m =
[[  7  17 -25  18   1  -3   3   9  28  -9   2]
 [-16  -8  10 -23  11  -3  30  19  -8  10 -14]
 [-23  23   6 -17  13  33  19   7  -9 -21   2]
 [ -2 -16  22 -10 -18  -2 -14   5  19  47  -2]
 [ -5  12 -24  31 -13 -14  12 -21 -27 -22   2]
 [ 14  -4  28   1  -9 -13  -2  29   2  41  -6]]
Indices start at 0.
The entry in row 2 and column 0: -23
The bottom-left entry is 14
The smallest entry is -27
The entry in row 0 and column 0 -> 7
The top-right entry -> 2
Find the top entry of the column that holds the smallest entry.
A: 28
Find the entry at row 1, column 0.
A: -16
The entry directly above the smallest entry is 19
The entry in row 1 and column 1 -> -8
Find the entry just right of the largest entry.
A: -2
Find the entry in the bottom-right corner.
A: -6
The entry directly below the smallest entry: 2
Find the entry in row 1 and column 2.
A: 10
The entry in row 0 and column 1 -> 17
The entry directly below the largest entry is -22
Find the bottom entry of the column that holds the largest entry.
A: 41
The entry at row 2, column 2 -> 6
The entry directly above 11: 1
The entry directly above the largest entry: -21
Find the entry just left of 31.
A: -24

[[5730 4391 5542 7210 5569 5568 5141 4730 5701 5601 5471 4178 5268]
 [3934 2529 6263 3531 4265 4926 4659 6722 5923 5864 3474 5307 6129]
 [5474 5454 5361 5537 5569 5568 5381 5527 4817 5601 5163 5683 5637]
 [3934 7050 7706 8547 3396 8455 2010 7518 4817 3756 4703 7564 5022]
 [4960 5188 5001 5537 4482 5568 5863 5128 3933 4810 5931 4178 4898]
 [5987 5720 7165 3865 6873 7813 6345 4929 5923 4810 4396 4554 4406]
 [2907 5454 5902 6541 6221 4285 5141 4929 7470 2438 4549 2297 6129]
 [2394 5720 6083 6875 5786 3964 4900 4531 7028 2438 4856 1545 6006]
 [5474 5454 5361 5537 5352 5247 5622 5327 5923 5337 5471 5683 5391]
 [4190 3859 5722 4868 4482 4926 5141 5527 6365 5337 4242 5683 5637]]
Counting starts at 0.
The entry in row 0 and column 1 is 4391
The entry in the bottom-left corner?
Answer: 4190
The entry in the top-left corner?
Answer: 5730
The entry in the bottom-right corner is 5637
The bottom entry of the column that holds the smallest entry is 5683
The entry at row 0, column 2: 5542
The entry just right of the largest entry is 3396
The entry in row 1 and column 0: 3934
The top-right entry: 5268
The entry in row 2 and column 1 is 5454
The entry in row 2 and column 2 -> 5361
The entry directly above 6722?
Answer: 4730
The entry directly below the largest entry?
Answer: 5537
The entry directly below 6006: 5391
The entry in row 2 and column 0 is 5474
The top entry of the column that holds the largest entry?
Answer: 7210
The maximum -> 8547
The entry directly above the largest entry?
Answer: 5537
The bottom entry of the column that holds the largest entry?
Answer: 4868
The entry just right of 5786 is 3964
The entry directly above 1545?
Answer: 2297
The entry directly above 4406 is 4898
The entry just left of 6541 is 5902
The entry just left of the smallest entry is 4856
The entry just right of 4703 is 7564

Read these off the grid that follows.
1) What is the last entry, reading row by row?
2) What is the entry in the bottom-left corner?
3) What is the second largest entry?
4) What is the first entry in reading order?
5) What is the entry directly above -5?
6) What is the smallest entry?
7) What is the entry directly above the largest entry?
8) What is the smallest entry in the last column?
[[-11 -27  -6  20 -11  10  33  -4   8   1   7  -8]
 [ -6   0 -25   7 -19 -27  27  15  16   7  12   0]
 [ 39  15   0   6   0  -1  24  30  15  10  10   1]
 [ -5  17 -15  12   8 -27  10  -9   8 -14   8  13]
 [-24 -23   0   1 -16  11   6   1   2  15   3  -7]
 [ 34   9  -2   8  -3   0  29  27  15  10  10  -1]
 [-30   0  10  -3  10   6 -26 -21  -9  -2  -3   9]
 [  6   8  25   1  24  25 -19 -10  -8  -1  -4   8]
 [-27 -23   6  -6 -15  17  -7   2  -2  20   0  -6]
 [ 32  38   1  10  26 -15   5   3   7 -14   6  18]]
1) 18
2) 32
3) 38
4) -11
5) 39
6) -30
7) -6
8) -8

B = [[-0.792, -1.732, 1.491, 0.903], [-0.317, 0.664, 1.114, -2.014], [1.147, -0.402, 1.243, -0.363]]
The entry just right of the largest entry is 0.903
The fifth entry in reading order: -0.317
The entry just left of the smallest entry: 1.114
The first entry in reading order: -0.792
Report the entry just left of 1.491.
-1.732
